Here is a tiny trained network, its code and every weight. The questions are about switching its units off for an input and a target symbol, where a switched-off unit gives its printed mean instead of its output.

import numpy as np


def w(rows, s, z=0):
    codes = np.array(rows[::2]) - 128.0
    scale = np.full(codes.shape[1], s)
    scale[-1] = z or s
    return codes * scale


def f(y):
    return y / 2 * (1 + np.tanh(0.7978845608 * (y + 0.044715 * y**3)))


def softmax(a):
    e = np.exp(a - a.max(-1, keepdims=True))
    return e / e.sum(-1, keepdims=True)


def log_softmax(a):
    a = a - a.max(-1, keepdims=True)
    return a - np.log(np.exp(a).sum(-1, keepdims=True))


def net(x, mask):
    ids = ['ΔΠΨαβεζηθλξτφω'.index(c) for c in x.split()]
    T = len(ids)
    res = E[ids] + P[:T]
    u = 0
    for l in range(3):
        q, k, v = (res @ M[l].T for M in (Q, K, V))
        z = softmax(np.where(np.tri(T) > 0, q @ k.T / 2**0.5, -1e9)) @ v
        res = res + np.where(mask[u], z, O[l][:, -1]) @ O[l][:, :-1]
        u += 1
        y = f(res @ A[l][:, :-1].T + A[l][:, -1])
        res = res + np.where(mask[u : u + 4], y, B[l][:, -1]) @ B[l][:, :-1]
        u += 4
    return log_softmax(res[-1] @ U[:, :-1].T + U[:, -1])


Q, K, V, O, A, B = {}, {}, {}, {}, {}, {}
E = w([
[149,92,163,64],'Δ',
[119,111,99,131],'Π',
[170,104,163,23],'Ψ',
[120,78,142,98],'α',
[178,105,192,80],'β',
[131,142,127,104],'ε',
[112,91,90,149],'ζ',
[138,90,162,89],'η',
[150,62,162,5],'θ',
[230,175,174,63],'λ',
[131,156,116,135],'ξ',
[174,172,171,117],'τ',
[162,100,81,132],'φ',
[69,148,135,183],'ω',
],0.019)
P = w([
[92,132,167,110],'0',
[79,123,102,107],'1',
[126,141,158,99],'2',
[133,134,178,92],'3',
[112,83,155,114],'4',
[147,86,177,134],'5',
[123,101,146,124],'6',
[116,96,149,133],'7',
[146,161,144,133],'8',
[144,139,157,151],'9',
[102,129,116,170],'10',
[145,222,171,118],'11',
[155,255,202,87],'12',
],0.01)
Q[0] = w([
[142,236,83,2],'L0H0',
[50,31,3,185],'L0H0',
],0.0058)
K[0] = w([
[142,55,79,205],'L0H0',
[92,3,84,217],'L0H0',
],0.0059)
V[0] = w([
[2,96,149,126],'L0H0',
[143,163,84,175],'L0H0',
],0.009)
O[0] = w([
[237,200,254,169,160],'L0H0',
[162,119,110,40,3],'L0H0',
],0.0075,0.0042)
A[0] = w([
[152,181,199,168,178],'L0N0',
[136,200,166,83,255],'L0N1',
[42,161,124,254,115],'L0N2',
[112,101,38,145,100],'L0N3',
],0.0086,0.0037)
B[0] = w([
[110,80,56,81,248],'L0N0',
[32,29,102,254,253],'L0N1',
[67,209,137,115,251],'L0N2',
[86,96,82,177,108],'L0N3',
],0.0086,0.0048)
Q[1] = w([
[199,165,150,168],'L1H0',
[97,182,57,4],'L1H0',
],0.0037)
K[1] = w([
[152,83,134,112],'L1H0',
[254,89,203,213],'L1H0',
],0.0087)
V[1] = w([
[226,54,40,2],'L1H0',
[107,243,203,42],'L1H0',
],0.0074)
O[1] = w([
[110,45,138,157,1],'L1H0',
[255,160,170,86,113],'L1H0',
],0.0099,0.0093)
A[1] = w([
[67,1,212,118,255],'L1N0',
[87,219,206,199,177],'L1N1',
[116,187,12,236,86],'L1N2',
[81,113,227,113,22],'L1N3',
],0.0055,0.0029)
B[1] = w([
[97,3,86,239,207],'L1N0',
[56,125,36,83,254],'L1N1',
[174,158,200,139,195],'L1N2',
[119,169,191,60,132],'L1N3',
],0.0038,0.0057)
Q[2] = w([
[55,175,98,111],'L2H0',
[132,254,194,209],'L2H0',
],0.0068)
K[2] = w([
[3,233,15,241],'L2H0',
[158,99,167,34],'L2H0',
],0.0035)
V[2] = w([
[87,141,2,169],'L2H0',
[201,178,102,212],'L2H0',
],0.0082)
O[2] = w([
[234,146,145,109,254],'L2H0',
[152,2,129,153,68],'L2H0',
],0.013,0.006)
A[2] = w([
[57,166,233,124,157],'L2N0',
[162,220,131,125,222],'L2N1',
[82,180,2,80,229],'L2N2',
[161,44,178,173,253],'L2N3',
],0.0068,0.0021)
B[2] = w([
[233,111,175,154,192],'L2N0',
[139,2,195,114,254],'L2N1',
[178,45,79,63,214],'L2N2',
[133,248,24,212,140],'L2N3',
],0.0073)
U = w([
[145,139,144,99,32],'Δ',
[141,160,146,110,93],'Π',
[166,204,110,147,107],'Ψ',
[168,109,172,132,2],'α',
[86,213,89,18,61],'β',
[254,165,203,27,165],'ε',
[109,94,167,129,104],'ζ',
[175,99,41,179,209],'η',
[101,204,150,112,141],'θ',
[9,78,201,77,189],'λ',
[85,48,62,39,130],'ξ',
[113,129,107,88,154],'τ',
[95,233,136,88,76],'φ',
[160,100,125,96,197],'ω',
],0.0083,0.0052)

Each question gives the input, a string of symbols that net reads in full, and the target symbol t.
The units are the heads (2 rows each of Q, K, V and O) and the neurons (one row each of A and B). Each row of codes is followed by its name. A weight is (code - 128) times the scale printed after its matrix; where a second scale follows, it is the last column's (O, A, B and U).
mask holds one flag per unit, layer by layer, with each layer's heads first. A switched-off unit (its flag False) gives its mean, the last column of its rows in O or B, instead of its output. The means were averaged over made-up inputs and are rounded, as every weight is.
A unit's drop is (log p(t) with every unit on - log p(t) with that unit switched off) / (log p(t) with every unit on - log p(t) with every unit switched off).
The circuit of an input: a set's keep is (log p(t) with only the set's units on - log p(t) with every unit switched off) / (log p(t) with every unit on - log p(t) with every unit switched off). Starting from the 12 units with the biggest drops (on a tie, the unit counted first), units are removed one at a time, each time the one whose removal leaves the highest keep (on an exact tie, the one counted first), for as long as the keep stays at least 0.8.
circuit, biggest first: the units of the circuit, biggest drop first
most important unit: the unit with the biggest drop
k most important neurons of layer l: the k neurons of layer l with the biggest drops, biggest first
drop of u: that unit's drop, to one decimal
input φ ζ ω τ ω α, target ε: circuit, biggest first	(L1H0, L2H0)
input β θ Ψ, target λ: most important unit	L2H0
input Δ ω β ω ω ξ, target ε: circuit, biggest first	(L1H0, L0N2)
input β ω ω ζ, target ε: circuit, biggest first	(L1H0, L0N2)
input α θ ζ θ η ω η ω Δ ω η, target ε: circuit, biggest first	(L1H0, L0N2, L0H0)
input Ψ ω ζ ω ω τ α, target ε: circuit, biggest first	(L1H0, L0N2)
input θ η θ, target λ: circuit, biggest first	(L2H0, L1H0)
input λ λ ω, target ε: 2 most important neurons of layer 0	(L0N2, L0N0)
input Δ β τ η ξ β β Δ ω ω ω ξ, target ε: circuit, biggest first	(L0N2, L2H0, L1N1)
input θ ζ λ θ, target ξ: 2 most important neurons of layer 1	(L1N0, L1N2)
input ω ξ ω ω λ ω ζ φ, target ε: 2 most important neurons of layer 0	(L0N1, L0N0)
input Π θ ω Π ξ ω φ, target ε: 2 most important neurons of layer 0	(L0N1, L0N2)
input ζ θ φ ζ ξ φ Δ β, target η: 2 most important neurons of layer 2	(L2N3, L2N1)
input θ β θ ε θ, target λ: circuit, biggest first	(L2H0)
input ω β Ψ ω φ ω φ ω ω φ ε, target ε: 2 most important neurons of layer 1	(L1N1, L1N0)
input η φ ω Ψ ω ζ ζ, target ε: 3 most important neurons of layer 0	(L0N2, L0N0, L0N1)
input θ θ θ Δ, target λ: drop of L2H0	1.2
input ω φ Δ Π θ ζ ζ η φ φ β, target η: drop of L0N1	-0.1
input α ε λ, target ξ: drop of L0N0	-0.1
input α ω ε ζ ω, target ε: drop of L1N0	0.1
